Below are the code and all the weights of a small trained network. Each question names an input and a target symbol and asks about switching units off, where a switched-off unit gives its printed mean instead of its output.

import numpy as np


def w(rows, s, z=0):
    codes = np.array(rows[::2]) - 128.0
    scale = np.full(codes.shape[1], s)
    scale[-1] = z or s
    return codes * scale


def f(y):
    return np.maximum(y, 0)


def softmax(a):
    e = np.exp(a - a.max(-1, keepdims=True))
    return e / e.sum(-1, keepdims=True)


def log_softmax(a):
    a = a - a.max(-1, keepdims=True)
    return a - np.log(np.exp(a).sum(-1, keepdims=True))


def net(x, mask):
    ids = ['γζηλμξτφ'.index(c) for c in x.split()]
    T = len(ids)
    res = E[ids] + P[:T]
    r = res
    for j in range(2):
        rows = slice(3 * j, 3 * j + 3)
        q, k, v = (r @ M[0][rows].T for M in (Q, K, V))
        z = softmax(np.where(np.tri(T) > 0, q @ k.T / 3**0.5, -1e9)) @ v
        o = O[0][rows]
        res = res + np.where(mask[j], z, o[:, -1]) @ o[:, :-1]
    y = f(res @ A[0][:, :-1].T + A[0][:, -1])
    res = res + np.where(mask[2:26], y, B[0][:, -1]) @ B[0][:, :-1]
    return log_softmax(res[-1] @ U[:, :-1].T + U[:, -1])


Q, K, V, O, A, B = {}, {}, {}, {}, {}, {}
E = w([
[79,126,122,164,115,236,199,115,118,175,185],'γ',
[98,160,86,128,143,102,184,68,115,138,41],'ζ',
[160,191,159,145,65,83,140,186,72,88,171],'η',
[162,129,94,251,100,77,122,177,133,142,132],'λ',
[140,192,166,147,158,101,132,197,189,157,126],'μ',
[99,123,130,103,155,125,49,127,61,71,70],'ξ',
[99,84,121,139,92,48,75,145,109,205,165],'τ',
[98,122,140,116,42,65,118,107,189,97,143],'φ',
],0.019)
P = w([
[125,235,23,75,175,162,152,183,105,87,165],'0',
[88,181,52,137,151,143,183,187,81,98,132],'1',
[85,173,71,141,146,139,159,177,90,112,125],'2',
[96,174,96,148,143,130,138,161,97,125,123],'3',
[111,157,114,145,136,118,129,157,106,131,113],'4',
[120,140,136,148,128,108,121,151,115,142,108],'5',
[135,127,158,147,124,98,109,143,124,152,105],'6',
[147,112,179,147,114,93,98,141,133,160,91],'7',
[157,108,205,148,109,93,77,129,147,173,92],'8',
[175,100,230,135,98,91,76,128,152,174,83],'9',
[188,81,249,133,80,90,59,125,161,182,70],'10',
],0.013)
Q[0] = w([
[75,110,125,61,210,163,106,136,184,136,148],'H0',
[103,61,105,1,176,157,152,13,205,47,96],'H0',
[179,106,117,60,176,77,115,166,193,112,174],'H0',
[186,139,156,177,82,113,175,205,164,170,177],'H1',
[67,101,98,142,119,169,170,66,122,192,85],'H1',
[127,175,135,238,137,52,101,187,160,156,77],'H1',
],0.012)
K[0] = w([
[84,166,49,141,101,124,147,139,110,98,124],'H0',
[111,147,9,127,161,141,138,174,67,115,188],'H0',
[123,154,59,89,121,144,104,105,182,105,156],'H0',
[164,86,200,142,104,149,101,96,161,173,137],'H1',
[91,166,112,110,120,139,195,78,101,161,145],'H1',
[118,50,187,117,131,89,72,47,139,132,81],'H1',
],0.013)
V[0] = w([
[114,139,62,146,73,57,173,89,254,51,115],'H0',
[191,122,106,117,127,51,105,80,22,131,47],'H0',
[165,61,108,189,74,164,129,64,102,131,248],'H0',
[94,129,225,84,9,131,123,110,88,104,211],'H1',
[126,184,91,145,138,170,201,133,110,72,184],'H1',
[48,101,115,74,130,101,60,109,77,19,99],'H1',
],0.0067)
O[0] = w([
[97,148,156,159,89,114,101,6,171,115,146,220],'H0',
[164,194,160,152,69,157,146,142,68,90,99,79],'H0',
[182,148,106,168,140,131,100,100,78,168,159,3],'H0',
[102,147,130,63,142,98,176,64,103,109,107,63],'H1',
[179,118,197,108,108,100,97,111,132,134,81,196],'H1',
[149,122,166,121,127,132,188,106,125,173,161,15],'H1',
],0.011,0.0027)
A[0] = w([
[72,120,119,126,155,133,52,105,79,89,129,66],'N0',
[141,121,112,143,138,145,96,166,153,149,125,195],'N1',
[105,100,98,110,172,186,167,148,93,98,127,121],'N2',
[111,109,108,131,181,115,58,136,113,109,110,28],'N3',
[132,116,158,134,114,89,114,72,170,116,184,125],'N4',
[206,91,165,118,170,76,96,102,138,126,87,210],'N5',
[133,111,188,104,71,138,176,150,111,145,102,71],'N6',
[77,94,112,100,150,189,165,174,140,160,163,114],'N7',
[119,183,84,115,145,81,200,85,114,132,132,150],'N8',
[190,120,161,140,102,153,88,150,126,123,176,15],'N9',
[185,96,129,145,142,162,190,194,141,146,213,2],'N10',
[108,83,85,139,171,200,139,110,136,159,138,95],'N11',
[143,131,128,129,98,103,40,104,102,99,127,25],'N12',
[166,116,141,137,119,187,98,175,123,97,100,91],'N13',
[117,112,71,128,138,168,102,154,148,84,110,116],'N14',
[127,105,81,179,121,167,101,75,183,152,123,127],'N15',
[117,157,134,160,110,159,205,112,155,94,164,139],'N16',
[117,168,7,103,183,144,178,80,102,123,87,64],'N17',
[170,165,119,143,114,114,119,157,98,161,136,5],'N18',
[122,120,117,102,144,157,178,19,142,104,126,90],'N19',
[105,147,149,146,149,163,134,87,98,58,87,31],'N20',
[146,171,97,159,158,149,218,106,114,152,185,103],'N21',
[96,168,86,159,133,204,202,129,143,99,161,84],'N22',
[206,153,120,151,105,150,101,123,65,110,113,124],'N23',
],0.011,0.0034)
B[0] = w([
[234,20,153,136,200,134,216,147,143,106,106,145],'N0',
[137,113,189,121,131,133,82,121,73,119,132,255],'N1',
[152,44,110,152,190,80,143,141,159,63,90,152],'N2',
[155,104,157,102,163,117,174,79,128,98,46,171],'N3',
[132,144,84,186,147,166,136,115,170,129,69,215],'N4',
[77,99,133,66,125,147,136,189,93,159,181,171],'N5',
[117,139,114,161,153,145,65,87,183,109,120,190],'N6',
[187,142,117,133,149,161,108,124,71,114,177,195],'N7',
[77,125,147,74,101,169,179,81,117,151,78,215],'N8',
[88,127,72,143,148,117,123,131,226,130,144,178],'N9',
[206,124,205,149,92,152,187,140,199,117,121,167],'N10',
[86,142,121,94,103,45,77,163,85,196,153,159],'N11',
[115,138,78,149,193,53,132,104,153,114,106,185],'N12',
[105,96,85,145,156,72,189,69,120,157,91,213],'N13',
[87,196,152,81,89,181,122,111,130,129,129,191],'N14',
[120,138,173,50,102,124,163,135,109,92,164,239],'N15',
[114,110,67,141,167,117,122,148,123,203,145,198],'N16',
[50,186,65,202,60,36,215,62,254,165,95,150],'N17',
[156,122,108,138,163,164,107,143,120,108,194,206],'N18',
[174,86,131,142,160,144,90,233,81,119,195,192],'N19',
[178,53,129,51,112,104,201,153,205,174,161,151],'N20',
[66,42,165,29,119,113,114,189,155,70,50,172],'N21',
[52,90,39,65,176,70,110,205,33,221,181,154],'N22',
[191,161,135,156,116,180,136,51,76,137,153,238],'N23',
],0.0084,0.0067)
U = w([
[59,112,188,113,118,67,34,191,148,10,78,149],'γ',
[108,75,32,70,190,54,108,225,14,234,249,172],'ζ',
[164,160,51,206,209,93,59,83,114,99,154,131],'η',
[187,38,95,123,254,104,174,107,103,70,33,46],'λ',
[41,126,40,122,140,74,203,14,210,189,85,180],'μ',
[131,107,101,136,171,169,108,115,100,159,96,2],'ξ',
[199,62,180,154,123,120,178,153,206,146,206,80],'τ',
[132,156,230,76,104,176,160,24,53,114,163,129],'φ',
],0.0049,0.0039)

Each question gives the input, a string of symbols that net reads in full, and the target symbol t.
The units are the heads (3 rows each of Q, K, V and O) and the neurons (one row each of A and B). Each row of codes is followed by its name. A weight is (code - 128) times the scale printed after its matrix; where a second scale follows, it is the last column's (O, A, B and U).
mask holds one flag per unit, heads first, then neurons. A switched-off unit (its flag False) gives its mean, the last column of its rows in O or B, instead of its output. The means were averaged over made-up inputs and are rounded, as every weight is.
A unit's drop is (log p(t) with every unit on - log p(t) with that unit switched off) / (log p(t) with every unit on - log p(t) with every unit switched off).
The circuit of an input: a set's keep is (log p(t) with only the set's units on - log p(t) with every unit switched off) / (log p(t) with every unit on - log p(t) with every unit switched off). Starting from the 12 units with the biggest drops (on a tie, the unit counted first), units are removed one at a time, each time the one whose removal leaves the highest keep (on an exact tie, the one counted first), for as long as the keep stays at least 0.8.
units of the circuit, in order: the units of the circuit, biggest drop first
unit that matters most: the unit with the biggest drop
k most important neurons: the k neurons with the biggest drops, biggest first
heads that matter: for each layer, one digit per head in row order, 1 if its drop is at least 0.15 and else 0, layers parted by /
input γ φ λ γ ζ γ γ λ λ ζ, target ζ: units of the circuit, in order => [N5; H0]
input λ ξ η λ μ φ, target μ: units of the circuit, in order => [N4; H1]
input λ λ γ λ γ γ λ τ ζ ξ, target λ: unit that matters most => N0
input μ μ η ζ μ η, target γ: units of the circuit, in order => [H0; H1]
input η λ τ η φ μ η, target μ: heads that matter => 11
input ζ γ η γ ζ, target ζ: units of the circuit, in order => [H1; H0; N5]
input γ γ η φ τ τ τ λ φ λ λ, target μ: heads that matter => 01
input γ γ η ζ ζ γ τ λ η, target ζ: heads that matter => 01
input γ τ γ λ λ τ γ γ, target ζ: 2 most important neurons => [N5; N11]
input γ λ ξ μ φ γ λ γ φ, target μ: 3 most important neurons => [N4; N8; N1]
input λ τ ξ ξ, target λ: heads that matter => 10
input ξ γ λ γ φ η λ η ζ λ η, target η: heads that matter => 10
input γ ζ φ ζ φ μ, target μ: heads that matter => 01
input ξ τ γ λ ζ φ τ, target μ: units of the circuit, in order => [H0; N4]
input ξ ξ η λ τ τ λ γ, target ζ: heads that matter => 00
input η μ λ μ μ φ ζ τ λ, target ζ: units of the circuit, in order => [H1; N22]
input η γ λ η η η γ ξ ζ ξ γ, target λ: 2 most important neurons => [N13; N2]
input γ ξ γ, target λ: unit that matters most => H1
input λ λ γ ξ γ λ ζ ξ η, target τ: units of the circuit, in order => [N10; H1]
input λ γ λ, target η: units of the circuit, in order => [H1; H0; N23]
input φ λ ζ μ γ γ ξ μ η, target τ: units of the circuit, in order => [H1; N10]
input φ η λ η λ λ, target η: units of the circuit, in order => [H0; H1; N23]
